Here is a tiny trained network, its code and every weight. The questions are about switching its units off for an input and a target symbol, where a switched-off unit gives its printed mean instead of its output.

import numpy as np


def w(rows, s, z=0):
    codes = np.array(rows[::2]) - 128.0
    scale = np.full(codes.shape[1], s)
    scale[-1] = z or s
    return codes * scale


def f(y):
    return np.maximum(y, 0)


def softmax(a):
    e = np.exp(a - a.max(-1, keepdims=True))
    return e / e.sum(-1, keepdims=True)


def log_softmax(a):
    a = a - a.max(-1, keepdims=True)
    return a - np.log(np.exp(a).sum(-1, keepdims=True))


def net(x, mask):
    ids = ['βγδελξτφψ'.index(c) for c in x.split()]
    T = len(ids)
    res = E[ids] + P[:T]
    r = res
    for j in range(2):
        rows = slice(2 * j, 2 * j + 2)
        q, k, v = (r @ M[0][rows].T for M in (Q, K, V))
        z = softmax(np.where(np.tri(T) > 0, q @ k.T / 2**0.5, -1e9)) @ v
        o = O[0][rows]
        res = res + np.where(mask[j], z, o[:, -1]) @ o[:, :-1]
    y = f(res @ A[0][:, :-1].T + A[0][:, -1])
    res = res + np.where(mask[2:18], y, B[0][:, -1]) @ B[0][:, :-1]
    return log_softmax(res[-1] @ U[:, :-1].T + U[:, -1])


Q, K, V, O, A, B = {}, {}, {}, {}, {}, {}
E = w([
[120,181,136,151,124],'β',
[144,98,110,106,170],'γ',
[21,52,49,126,231],'δ',
[187,252,103,59,68],'ε',
[77,147,171,120,109],'λ',
[115,175,68,147,102],'ξ',
[103,137,155,147,189],'τ',
[28,59,22,157,97],'φ',
[85,82,145,151,189],'ψ',
],0.016)
P = w([
[128,116,78,177,110],'0',
[47,166,173,173,38],'1',
[133,111,177,64,125],'2',
[141,175,2,151,124],'3',
[85,239,140,151,51],'4',
[134,111,181,48,164],'5',
[121,82,74,162,158],'6',
[95,186,186,156,33],'7',
[106,83,162,85,148],'8',
],0.0096)
Q[0] = w([
[184,40,158,210,94],'H1',
[140,32,18,78,160],'H1',
[158,113,66,140,147],'H2',
[40,184,3,147,110],'H2',
],0.0053)
K[0] = w([
[107,146,182,131,96],'H1',
[128,146,78,142,205],'H1',
[225,167,132,74,143],'H2',
[149,54,188,2,170],'H2',
],0.0084)
V[0] = w([
[124,184,103,154,162],'H1',
[167,66,202,67,97],'H1',
[165,254,106,160,60],'H2',
[84,133,52,38,73],'H2',
],0.0081)
O[0] = w([
[146,130,196,226,229,170],'H1',
[102,204,96,52,222,2],'H1',
[168,60,163,179,20,121],'H2',
[10,2,55,18,113,187],'H2',
],0.0065,0.0063)
A[0] = w([
[105,136,166,142,174,182],'N1',
[94,106,95,70,102,78],'N2',
[164,82,134,154,182,179],'N3',
[111,142,118,89,158,92],'N4',
[115,103,147,8,133,72],'N5',
[182,129,147,35,137,137],'N6',
[99,110,117,147,164,148],'N7',
[134,99,171,115,155,254],'N8',
[104,165,214,135,115,200],'N9',
[105,106,117,152,111,120],'N10',
[171,147,124,148,113,177],'N11',
[138,105,77,157,139,100],'N12',
[157,118,142,126,118,76],'N13',
[85,82,105,122,150,115],'N14',
[96,162,128,126,158,157],'N15',
[123,190,105,157,42,205],'N16',
],0.013,0.004)
B[0] = w([
[73,123,22,135,142,177],'N1',
[188,210,109,125,86,190],'N2',
[53,102,190,47,150,174],'N3',
[216,77,46,108,165,142],'N4',
[177,82,172,150,186,163],'N5',
[178,119,195,185,209,144],'N6',
[178,199,107,124,120,202],'N7',
[83,185,68,99,185,183],'N8',
[117,255,55,207,203,194],'N9',
[132,139,222,111,71,203],'N10',
[149,107,207,228,135,156],'N11',
[212,113,183,167,202,184],'N12',
[126,161,124,104,85,130],'N13',
[242,175,146,118,16,231],'N14',
[98,93,72,130,118,163],'N15',
[58,45,165,96,139,255],'N16',
],0.0054,0.0086)
U = w([
[254,156,247,174,173,58],'β',
[215,8,160,168,181,155],'γ',
[192,136,24,66,162,3],'δ',
[220,189,119,90,78,91],'ε',
[133,161,131,73,184,150],'λ',
[54,92,153,62,130,168],'ξ',
[166,192,140,229,184,134],'τ',
[77,111,113,35,67,173],'φ',
[124,190,127,136,172,221],'ψ',
],0.0066,0.0025)

Each question gives the input, a string of symbols that net reads in full, and the target symbol t.
The units are the heads (2 rows each of Q, K, V and O) and the neurons (one row each of A and B). Each row of codes is followed by its name. A weight is (code - 128) times the scale printed after its matrix; where a second scale follows, it is the last column's (O, A, B and U).
mask holds one flag per unit, heads first, then neurons. A switched-off unit (its flag False) gives its mean, the last column of its rows in O or B, instead of its output. The means were averaged over made-up inputs and are rounded, as every weight is.
A unit's drop is (log p(t) with every unit on - log p(t) with that unit switched off) / (log p(t) with every unit on - log p(t) with every unit switched off).
The circuit of an input: a set's keep is (log p(t) with only the set's units on - log p(t) with every unit switched off) / (log p(t) with every unit on - log p(t) with every unit switched off). Starting from the 12 units with the biggest drops (on a tie, the unit counted first), units are removed one at a time, each time the one whose removal leaves the highest keep (on an exact tie, the one counted first), for as long as the keep stays at least 0.8.
circuit, biggest first: the units of the circuit, biggest drop first
unit that matters most: the unit with the biggest drop
k most important neurons: the k neurons with the biggest drops, biggest first
which heads matter: for each layer, one digit per head in row order, 1 if its drop is at least 0.15 and else 0, layers parted by /
drop when u is switched off: that unit's drop, to one decimal
input γ τ β, target τ: circuit, biggest first -> H2; N9
input τ ε τ ξ δ δ, target δ: which heads matter -> 01
input δ ξ φ ξ ξ, target φ: 2 most important neurons -> N16; N9
input τ φ φ τ ξ, target φ: unit that matters most -> N16
input ξ ε ξ τ, target γ: circuit, biggest first -> H2; N9
input ξ δ ξ δ ξ, target ξ: circuit, biggest first -> N16; N14
input φ ψ δ ξ, target δ: which heads matter -> 01
input φ γ δ, target δ: which heads matter -> 01
input ψ ψ λ φ φ τ γ ψ ε, target β: which heads matter -> 00
input γ ξ ψ ψ ξ δ φ, target δ: which heads matter -> 01
input β τ ξ ξ ψ φ, target ε: circuit, biggest first -> N14; N2; N16
input ψ γ γ β ξ δ ξ τ ε, target β: drop when N1 is switched off -> 0.1
input φ φ δ τ, target δ: drop when N2 is switched off -> 0.0
input δ β ε ε, target φ: most important neuron -> N16
input ε λ ξ ξ, target γ: drop when H2 is switched off -> 0.2
input φ λ δ ξ, target δ: drop when H2 is switched off -> 2.1
